Below is a small trained network, with its code and all its weights. Each question gives an input and a target symbol and asks what happens when units are switched off, that is, made to give their printed mean instead of their output.

import numpy as np


def w(rows, s, z=0):
    codes = np.array(rows[::2]) - 128.0
    scale = np.full(codes.shape[1], s)
    scale[-1] = z or s
    return codes * scale


def norm(h):
    return h / np.sqrt((h * h).mean(-1, keepdims=True) + 1e-5)


def softmax(a):
    e = np.exp(a - a.max(-1, keepdims=True))
    return e / e.sum(-1, keepdims=True)


def log_softmax(a):
    a = a - a.max(-1, keepdims=True)
    return a - np.log(np.exp(a).sum(-1, keepdims=True))


def net(x, mask):
    ids = ['Δαγζθτ'.index(c) for c in x.split()]
    T = len(ids)
    res = E[ids] + P[:T]
    u = 0
    for l in range(3):
        r = norm(res)
        for j in range(2):
            rows = slice(4 * j, 4 * j + 4)
            q, k, v = (r @ M[l][rows].T for M in (Q, K, V))
            z = softmax(np.where(np.tri(T) > 0, q @ k.T / 4**0.5, -1e9)) @ v
            o = O[l][rows]
            res = res + np.where(mask[u + j], z, o[:, -1]) @ o[:, :-1]
        u += 2
    return log_softmax(norm(res)[-1] @ U[:, :-1].T + U[:, -1])


Q, K, V, O = {}, {}, {}, {}
E = w([
[216,131,129,67,114],'Δ',
[7,95,174,35,59],'α',
[237,152,12,228,158],'γ',
[14,91,227,129,224],'ζ',
[99,153,135,131,3],'θ',
[151,208,146,108,104],'τ',
],0.0042)
P = w([
[127,1,107,193,187],'0',
[50,27,214,138,144],'1',
[154,122,146,246,217],'2',
[79,49,32,113,48],'3',
[54,54,218,122,147],'4',
[135,154,139,230,190],'5',
[96,75,40,96,42],'6',
[66,70,218,104,138],'7',
[130,171,140,224,174],'8',
[96,85,53,69,38],'9',
[69,75,212,90,140],'10',
[131,175,139,216,170],'11',
[111,88,57,54,27],'12',
[78,68,221,79,135],'13',
],0.0026)
Q[0] = w([
[156,42,111,69,30],'0.h0',
[44,125,151,177,170],'0.h0',
[132,138,2,130,68],'0.h0',
[101,94,148,169,113],'0.h0',
[151,145,86,172,156],'0.h1',
[109,86,146,129,239],'0.h1',
[139,153,197,113,120],'0.h1',
[108,82,139,151,240],'0.h1',
],0.0061)
K[0] = w([
[205,223,174,76,185],'0.h0',
[138,51,75,221,141],'0.h0',
[90,254,169,117,131],'0.h0',
[138,134,86,181,206],'0.h0',
[159,87,126,84,88],'0.h1',
[143,73,168,115,165],'0.h1',
[152,227,169,180,159],'0.h1',
[167,58,152,105,167],'0.h1',
],0.0054)
V[0] = w([
[110,165,95,92,67],'0.h0',
[148,3,122,215,110],'0.h0',
[148,160,115,80,149],'0.h0',
[130,63,208,75,101],'0.h0',
[182,164,127,220,124],'0.h1',
[139,85,119,86,111],'0.h1',
[57,116,43,78,98],'0.h1',
[136,124,134,112,189],'0.h1',
],0.0041)
O[0] = w([
[117,86,124,200,128,94],'0.h0',
[194,43,187,32,6,252],'0.h0',
[176,176,94,192,79,91],'0.h0',
[90,125,15,128,157,87],'0.h0',
[41,138,78,139,134,208],'0.h1',
[68,70,198,116,91,123],'0.h1',
[201,151,174,144,110,104],'0.h1',
[89,51,71,207,20,107],'0.h1',
],0.0023,0.0029)
Q[1] = w([
[189,113,119,163,236],'1.h0',
[138,204,115,28,182],'1.h0',
[98,98,158,75,44],'1.h0',
[145,165,206,172,205],'1.h0',
[63,27,175,97,249],'1.h1',
[1,109,163,88,105],'1.h1',
[179,126,120,203,225],'1.h1',
[195,55,145,166,204],'1.h1',
],0.0058)
K[1] = w([
[172,184,151,59,141],'1.h0',
[166,137,76,159,181],'1.h0',
[76,93,112,193,79],'1.h0',
[129,90,69,26,144],'1.h0',
[89,13,152,63,186],'1.h1',
[52,115,169,32,101],'1.h1',
[172,58,71,239,254],'1.h1',
[199,42,88,141,216],'1.h1',
],0.0064)
V[1] = w([
[72,139,142,220,63],'1.h0',
[105,84,102,40,164],'1.h0',
[147,176,130,43,155],'1.h0',
[143,106,44,62,51],'1.h0',
[112,151,61,205,183],'1.h1',
[169,7,69,159,175],'1.h1',
[28,253,100,99,95],'1.h1',
[220,124,71,196,14],'1.h1',
],0.0038)
O[1] = w([
[113,52,65,174,182,138],'1.h0',
[122,136,191,52,135,123],'1.h0',
[76,125,252,130,32,80],'1.h0',
[166,95,168,127,113,193],'1.h0',
[55,129,201,33,111,116],'1.h1',
[144,161,194,74,65,201],'1.h1',
[145,81,97,178,175,39],'1.h1',
[114,98,233,113,142,255],'1.h1',
],0.0032)
Q[2] = w([
[57,2,59,74,33],'2.h0',
[98,101,72,85,126],'2.h0',
[188,83,110,122,88],'2.h0',
[134,43,190,170,146],'2.h0',
[77,112,176,110,150],'2.h1',
[125,123,164,63,145],'2.h1',
[140,161,87,224,93],'2.h1',
[91,157,166,240,176],'2.h1',
],0.0071)
K[2] = w([
[59,1,95,181,60],'2.h0',
[90,56,138,152,154],'2.h0',
[130,105,188,138,133],'2.h0',
[192,56,141,72,71],'2.h0',
[124,151,159,109,179],'2.h1',
[165,123,181,40,161],'2.h1',
[71,163,104,216,29],'2.h1',
[79,181,176,183,156],'2.h1',
],0.0074)
V[2] = w([
[131,177,154,245,99],'2.h0',
[179,197,102,60,187],'2.h0',
[78,122,254,191,209],'2.h0',
[162,98,191,23,152],'2.h0',
[154,154,119,170,216],'2.h1',
[14,165,152,96,126],'2.h1',
[131,89,52,104,83],'2.h1',
[194,108,208,17,208],'2.h1',
],0.0045)
O[2] = w([
[119,18,130,156,115,104],'2.h0',
[80,126,119,75,165,49],'2.h0',
[2,118,105,174,49,83],'2.h0',
[84,179,156,138,230,232],'2.h0',
[146,209,132,73,80,20],'2.h1',
[207,61,169,135,115,4],'2.h1',
[113,128,125,200,159,180],'2.h1',
[130,96,53,117,23,212],'2.h1',
],0.0042,0.0028)
U = w([
[104,59,160,75,174,5],'Δ',
[194,190,40,57,96,149],'α',
[187,47,140,217,77,127],'γ',
[157,180,253,59,44,122],'ζ',
[112,183,109,167,223,186],'θ',
[20,144,106,116,59,160],'τ',
],0.0071,0.0026)

Each question gives the input, a string of symbols that net reads in full, and the target symbol t.
The units are the heads (4 rows each of Q, K, V and O). Each row of codes is followed by its name. A weight is (code - 128) times the scale printed after its matrix; where a second scale follows, it is the last column's (O and U).
mask holds one flag per head, layer by layer. A switched-off head (its flag False) gives its mean, the last column of its rows in O, instead of its output. The means were averaged over made-up inputs and are rounded, as every weight is.
A unit's drop is (log p(t) with every unit on - log p(t) with that unit switched off) / (log p(t) with every unit on - log p(t) with every unit switched off).
The circuit of an input: a set's keep is (log p(t) with only the set's units on - log p(t) with every unit switched off) / (log p(t) with every unit on - log p(t) with every unit switched off). Starting from all 6 units, units are removed one at a time, each time the one whose removal leaves the highest keep (on an exact tie, the one counted first), for as long as the keep stays at least 0.8.
circuit, biggest first: the units of the circuit, biggest drop first
unit that matters most: the unit with the biggest drop
heads that matter: for each layer, one digit per head in row order, 1 if its drop is at least 0.15 and else 0, layers parted by /
drop of u: that unit's drop, to one decimal
input γ ζ γ Δ γ γ Δ α γ, target ζ: circuit, biggest first => (1.h1 1.h0)
input τ ζ θ Δ, target γ: heads that matter => 00 / 00 / 10
input γ γ γ γ Δ θ ζ γ τ Δ α γ α τ, target θ: circuit, biggest first => (1.h1)
input γ ζ γ γ θ ζ γ, target τ: heads that matter => 10 / 01 / 10
input γ γ θ θ τ Δ γ γ α τ, target θ: circuit, biggest first => (1.h1 2.h1)
input θ θ ζ θ ζ α, target γ: heads that matter => 00 / 01 / 11
input ζ ζ γ, target α: circuit, biggest first => (2.h1 0.h0)
input τ γ γ α, target α: circuit, biggest first => (1.h1 2.h0)
input Δ θ Δ θ θ θ ζ, target γ: circuit, biggest first => (1.h1 2.h0)
input τ Δ ζ γ α γ γ θ θ θ θ ζ γ, target γ: heads that matter => 00 / 01 / 11
input ζ τ τ γ γ α α, target α: heads that matter => 00 / 01 / 10
input γ Δ Δ γ θ θ θ γ θ γ γ θ γ, target γ: circuit, biggest first => (2.h0 1.h1 2.h1)
input γ ζ τ γ θ τ, target τ: heads that matter => 00 / 00 / 10
input ζ γ γ, target α: unit that matters most => 2.h1
input γ τ ζ α γ ζ γ α ζ γ γ, target ζ: heads that matter => 00 / 01 / 00
input γ θ γ τ γ θ γ γ γ γ θ γ Δ, target γ: heads that matter => 00 / 01 / 10
input Δ Δ Δ γ ζ θ, target θ: heads that matter => 00 / 01 / 00
input Δ γ α γ θ α τ γ γ τ α τ γ, target θ: circuit, biggest first => (0.h0 2.h1)
input γ θ τ Δ ζ θ Δ Δ, target α: heads that matter => 00 / 01 / 01
input Δ γ γ γ Δ ζ γ γ γ θ γ ζ γ, target τ: heads that matter => 00 / 01 / 10
input γ γ α, target γ: heads that matter => 10 / 01 / 10
input α γ τ Δ, target θ: unit that matters most => 1.h1
input α γ τ θ γ τ Δ Δ θ, target θ: circuit, biggest first => (1.h1 2.h1)
input γ γ Δ, target ζ: drop of 0.h0 => 0.1
input γ γ γ γ θ γ γ α γ ζ α ζ θ Δ, target α: drop of 0.h1 => 0.0
input Δ θ θ τ γ ζ τ γ γ γ γ τ, target τ: drop of 0.h0 => 0.0
input ζ α γ θ τ θ γ Δ Δ γ γ γ θ, target γ: drop of 0.h0 => -0.2
input Δ γ Δ γ γ θ ζ, target γ: unit that matters most => 1.h1
